Below is a small trained network, with its code and all its weights. Each question gives an input and a class and asks what happens when units are switched off, that is, made to give their printed mean instead of their output.

import numpy as np


def w(rows, s, z=0):
    codes = np.array(rows[::2]) - 128.0
    scale = np.full(codes.shape[1], s)
    scale[-1] = z or s
    return codes * scale


def norm(h):
    return h / np.sqrt((h * h).mean(-1, keepdims=True) + 1e-5)


def f(y):
    return np.maximum(y, 0)


def log_softmax(a):
    a = a - a.max(-1, keepdims=True)
    return a - np.log(np.exp(a).sum(-1, keepdims=True))


def net(x, mask):
    res = np.array(x, float).reshape(1, 2) / 4 @ E
    u = 0
    for l in range(4):
        y = f(norm(res) @ A[l][:, :-1].T + A[l][:, -1])
        res = res + np.where(mask[u : u + 8], y, B[l][:, -1]) @ B[l][:, :-1]
        u += 8
    return log_softmax(norm(res)[-1] @ U[:, :-1].T + U[:, -1])


A, B = {}, {}
E = w([
[209,68,153,92],'x0',
[94,241,2,23],'x1',
],0.0077)
A[0] = w([
[61,234,150,125,48],'L0N0',
[145,71,178,195,31],'L0N1',
[81,176,95,85,40],'L0N2',
[100,73,191,234,92],'L0N3',
[44,209,32,143,137],'L0N4',
[142,233,99,145,2],'L0N5',
[144,93,162,2,66],'L0N6',
[198,78,85,167,77],'L0N7',
],0.0078,0.0037)
B[0] = w([
[42,180,113,1,183],'L0N0',
[67,104,91,134,193],'L0N1',
[84,87,94,162,181],'L0N2',
[120,10,249,47,226],'L0N3',
[56,235,102,173,255],'L0N4',
[86,114,72,92,163],'L0N5',
[206,163,41,128,166],'L0N6',
[83,193,121,94,156],'L0N7',
],0.0075,0.0067)
A[1] = w([
[99,162,140,109,60],'L1N0',
[85,220,195,121,9],'L1N1',
[126,179,43,255,29],'L1N2',
[119,158,112,157,71],'L1N3',
[150,29,201,125,5],'L1N4',
[72,77,208,130,203],'L1N5',
[118,125,212,146,195],'L1N6',
[83,105,105,79,111],'L1N7',
],0.011,0.0028)
B[1] = w([
[120,122,163,85,162],'L1N0',
[152,254,158,75,175],'L1N1',
[142,140,16,45,179],'L1N2',
[126,117,106,94,152],'L1N3',
[26,65,87,233,255],'L1N4',
[154,202,162,205,255],'L1N5',
[152,181,76,236,209],'L1N6',
[142,119,178,158,174],'L1N7',
],0.0092,0.0073)
A[2] = w([
[150,149,123,115,122],'L2N0',
[172,191,202,139,97],'L2N1',
[204,122,102,122,132],'L2N2',
[123,58,79,105,3],'L2N3',
[159,81,247,126,112],'L2N4',
[116,65,136,209,107],'L2N5',
[125,143,129,105,82],'L2N6',
[108,159,229,165,195],'L2N7',
],0.011,0.0033)
B[2] = w([
[123,88,116,215,155],'L2N0',
[243,117,184,113,134],'L2N1',
[172,49,207,175,158],'L2N2',
[100,69,112,1,132],'L2N3',
[38,148,57,233,169],'L2N4',
[18,37,79,97,255],'L2N5',
[105,85,95,176,147],'L2N6',
[238,122,94,188,221],'L2N7',
],0.0067)
A[3] = w([
[132,103,167,164,6],'L3N0',
[248,82,142,145,39],'L3N1',
[131,158,144,142,3],'L3N2',
[195,51,132,107,73],'L3N3',
[133,29,137,107,98],'L3N4',
[186,73,91,109,200],'L3N5',
[213,126,91,55,125],'L3N6',
[126,153,194,158,168],'L3N7',
],0.011,0.0027)
B[3] = w([
[61,128,51,157,208],'L3N0',
[117,147,224,115,209],'L3N1',
[165,139,131,118,131],'L3N2',
[109,186,254,103,191],'L3N3',
[94,168,105,56,224],'L3N4',
[141,59,222,92,228],'L3N5',
[182,57,143,199,255],'L3N6',
[206,157,113,154,206],'L3N7',
],0.0091,0.0029)
U = w([
[202,90,62,78,147],'0',
[94,142,162,99,2],'1',
[182,74,251,104,136],'2',
[29,230,59,57,164],'3',
[168,237,172,178,102],'4',
[40,77,135,237,173],'5',
[39,54,141,49,87],'6',
],0.022,0.013)

Each question gives the input, the list of numbers given to net, and the class t.
The units are the neurons (one row each of A and B). Each row of codes is followed by its name. A weight is (code - 128) times the scale printed after its matrix; where a second scale follows, it is the last column's (A, B and U).
mask holds one flag per neuron, layer by layer. A switched-off neuron (its flag False) gives its mean, the last column of its row in B, instead of its output. The means were averaged over made-up inputs and are rounded, as every weight is.
A unit's drop is (log p(t) with every unit on - log p(t) with that unit switched off) / (log p(t) with every unit on - log p(t) with every unit switched off).
unit that matters most: the unit with the biggest drop
k most important neurons: the k neurons with the biggest drops, biggest first
k most important neurons of layer l: the k neurons of layer l with the biggest drops, biggest first
drop of u: that unit's drop, to one decimal
input [0,1], class 3: most important neuron -> (L0N3)
input [6,-1], class 6: 2 most important neurons -> (L0N4 L0N6)
input [6,7], class 0: 2 most important neurons -> (L1N4 L0N3)
input [7,0], class 2: 2 most important neurons -> (L0N6 L0N3)
input [4,5], class 0: 3 most important neurons -> (L1N4 L0N3 L3N6)
input [5,4], class 2: 2 most important neurons -> (L0N4 L1N4)
input [8,8], class 0: 2 most important neurons -> (L0N3 L2N7)
input [6,8], class 0: 2 most important neurons -> (L1N4 L3N6)
input [2,3], class 0: 3 most important neurons of layer 1 -> (L1N4 L1N2 L1N5)
input [-7,-1], class 3: 2 most important neurons -> (L0N4 L1N5)
input [5,7], class 0: 2 most important neurons of layer 0 -> (L0N0 L0N6)
input [7,8], class 0: drop of L0N3 -> 0.1
input [7,6], class 2: drop of L2N2 -> 0.1
input [3,0], class 2: drop of L0N4 -> 0.3
input [-1,0], class 3: unit that matters most -> L0N3
